Below is a small trained network, with its code and all its weights. Each question gives an input and a class and asks what happens when units are switched off, that is, made to give their printed mean instead of their output.

import numpy as np


def w(rows, s, z=0):
    codes = np.array(rows[::2]) - 128.0
    scale = np.full(codes.shape[1], s)
    scale[-1] = z or s
    return codes * scale


def norm(h):
    return h / np.sqrt((h * h).mean(-1, keepdims=True) + 1e-5)


def f(y):
    return y / 2 * (1 + np.tanh(0.7978845608 * (y + 0.044715 * y**3)))


def log_softmax(a):
    a = a - a.max(-1, keepdims=True)
    return a - np.log(np.exp(a).sum(-1, keepdims=True))


def net(x, mask):
    res = np.array(x, float).reshape(1, 3) / 4 @ E
    u = 0
    for l in range(3):
        y = f(norm(res) @ A[l][:, :-1].T + A[l][:, -1])
        res = res + np.where(mask[u : u + 8], y, B[l][:, -1]) @ B[l][:, :-1]
        u += 8
    return log_softmax(norm(res)[-1] @ U[:, :-1].T + U[:, -1])


A, B = {}, {}
E = w([
[243,253,249],'x0',
[217,101,121],'x1',
[95,16,221],'x2',
],0.0054)
A[0] = w([
[88,182,53,1],'L0N0',
[87,76,62,64],'L0N1',
[124,180,85,54],'L0N2',
[7,210,161,120],'L0N3',
[201,93,102,138],'L0N4',
[71,148,113,206],'L0N5',
[156,176,154,148],'L0N6',
[144,114,170,208],'L0N7',
],0.014,0.003)
B[0] = w([
[120,198,114,197],'L0N0',
[154,154,86,254],'L0N1',
[78,142,105,162],'L0N2',
[250,122,143,221],'L0N3',
[175,140,126,171],'L0N4',
[165,106,82,196],'L0N5',
[101,140,85,201],'L0N6',
[140,159,74,188],'L0N7',
],0.013,0.0049)
A[1] = w([
[160,146,169,225],'L1N0',
[152,171,15,225],'L1N1',
[110,57,175,7],'L1N2',
[108,32,92,214],'L1N3',
[124,63,147,78],'L1N4',
[126,9,69,160],'L1N5',
[197,155,118,172],'L1N6',
[151,110,247,68],'L1N7',
],0.011,0.0015)
B[1] = w([
[2,122,133,151],'L1N0',
[143,66,150,254],'L1N1',
[80,183,217,129],'L1N2',
[152,173,102,160],'L1N3',
[89,248,102,130],'L1N4',
[166,155,97,178],'L1N5',
[117,104,215,196],'L1N6',
[89,90,37,143],'L1N7',
],0.0078,0.0099)
A[2] = w([
[152,119,99,252],'L2N0',
[111,204,252,81],'L2N1',
[73,80,176,170],'L2N2',
[138,99,126,99],'L2N3',
[106,45,165,113],'L2N4',
[213,69,175,201],'L2N5',
[174,253,86,218],'L2N6',
[135,181,188,69],'L2N7',
],0.012,0.0028)
B[2] = w([
[166,161,250,198],'L2N0',
[194,105,7,183],'L2N1',
[78,173,66,136],'L2N2',
[167,124,166,131],'L2N3',
[91,143,184,135],'L2N4',
[116,184,167,237],'L2N5',
[31,129,150,255],'L2N6',
[183,2,69,149],'L2N7',
],0.0098,0.0078)
U = w([
[195,86,19,197],'0',
[188,186,202,173],'1',
[9,170,115,216],'2',
[126,153,214,83],'3',
[102,43,134,2],'4',
],0.015,0.0075)

Each question gives the input, the list of numbers given to net, and the class t.
The units are the neurons (one row each of A and B). Each row of codes is followed by its name. A weight is (code - 128) times the scale printed after its matrix; where a second scale follows, it is the last column's (A, B and U).
mask holds one flag per neuron, layer by layer. A switched-off neuron (its flag False) gives its mean, the last column of its row in B, instead of its output. The means were averaged over made-up inputs and are rounded, as every weight is.
A unit's drop is (log p(t) with every unit on - log p(t) with that unit switched off) / (log p(t) with every unit on - log p(t) with every unit switched off).
unit that matters most: the unit with the biggest drop
k most important neurons: the k neurons with the biggest drops, biggest first
k most important neurons of layer l: the k neurons of layer l with the biggest drops, biggest first
input [7,2,8], class 2: 3 most important neurons : (L0N3 L1N7 L0N1)
input [-1,5,-2], class 1: 2 most important neurons : (L2N6 L0N4)
input [2,1,2], class 3: most important neuron : (L0N7)
input [-7,-6,7], class 0: 4 most important neurons : (L0N1 L0N5 L2N5 L1N6)
input [2,1,-1], class 3: 2 most important neurons of layer 0 : (L0N6 L0N0)
input [-3,6,6], class 1: 2 most important neurons : (L0N4 L0N7)
input [6,6,-2], class 0: 2 most important neurons of layer 0 : (L0N5 L0N1)
input [-3,7,8], class 2: 2 most important neurons of layer 0 : (L0N3 L0N5)
input [5,5,6], class 2: 3 most important neurons of layer 1 : (L1N7 L1N0 L1N3)
input [8,-3,8], class 0: 2 most important neurons : (L1N1 L2N1)
input [-2,5,-5], class 1: 4 most important neurons : (L1N1 L1N4 L0N7 L1N3)
input [3,3,6], class 2: 2 most important neurons : (L0N3 L0N1)
input [3,-5,6], class 2: 2 most important neurons of layer 0 : (L0N1 L0N4)
input [-1,-5,-4], class 1: unit that matters most : L0N3
input [0,5,-7], class 2: 2 most important neurons : (L0N3 L2N6)
input [1,4,7], class 2: 2 most important neurons : (L1N7 L0N1)
input [7,6,5], class 0: 2 most important neurons of layer 1 : (L1N1 L1N0)
input [5,1,-6], class 2: 3 most important neurons of layer 0 : (L0N6 L0N3 L0N2)
input [8,7,7], class 0: 2 most important neurons of layer 1 : (L1N1 L1N0)
input [4,1,7], class 2: unit that matters most : L1N7
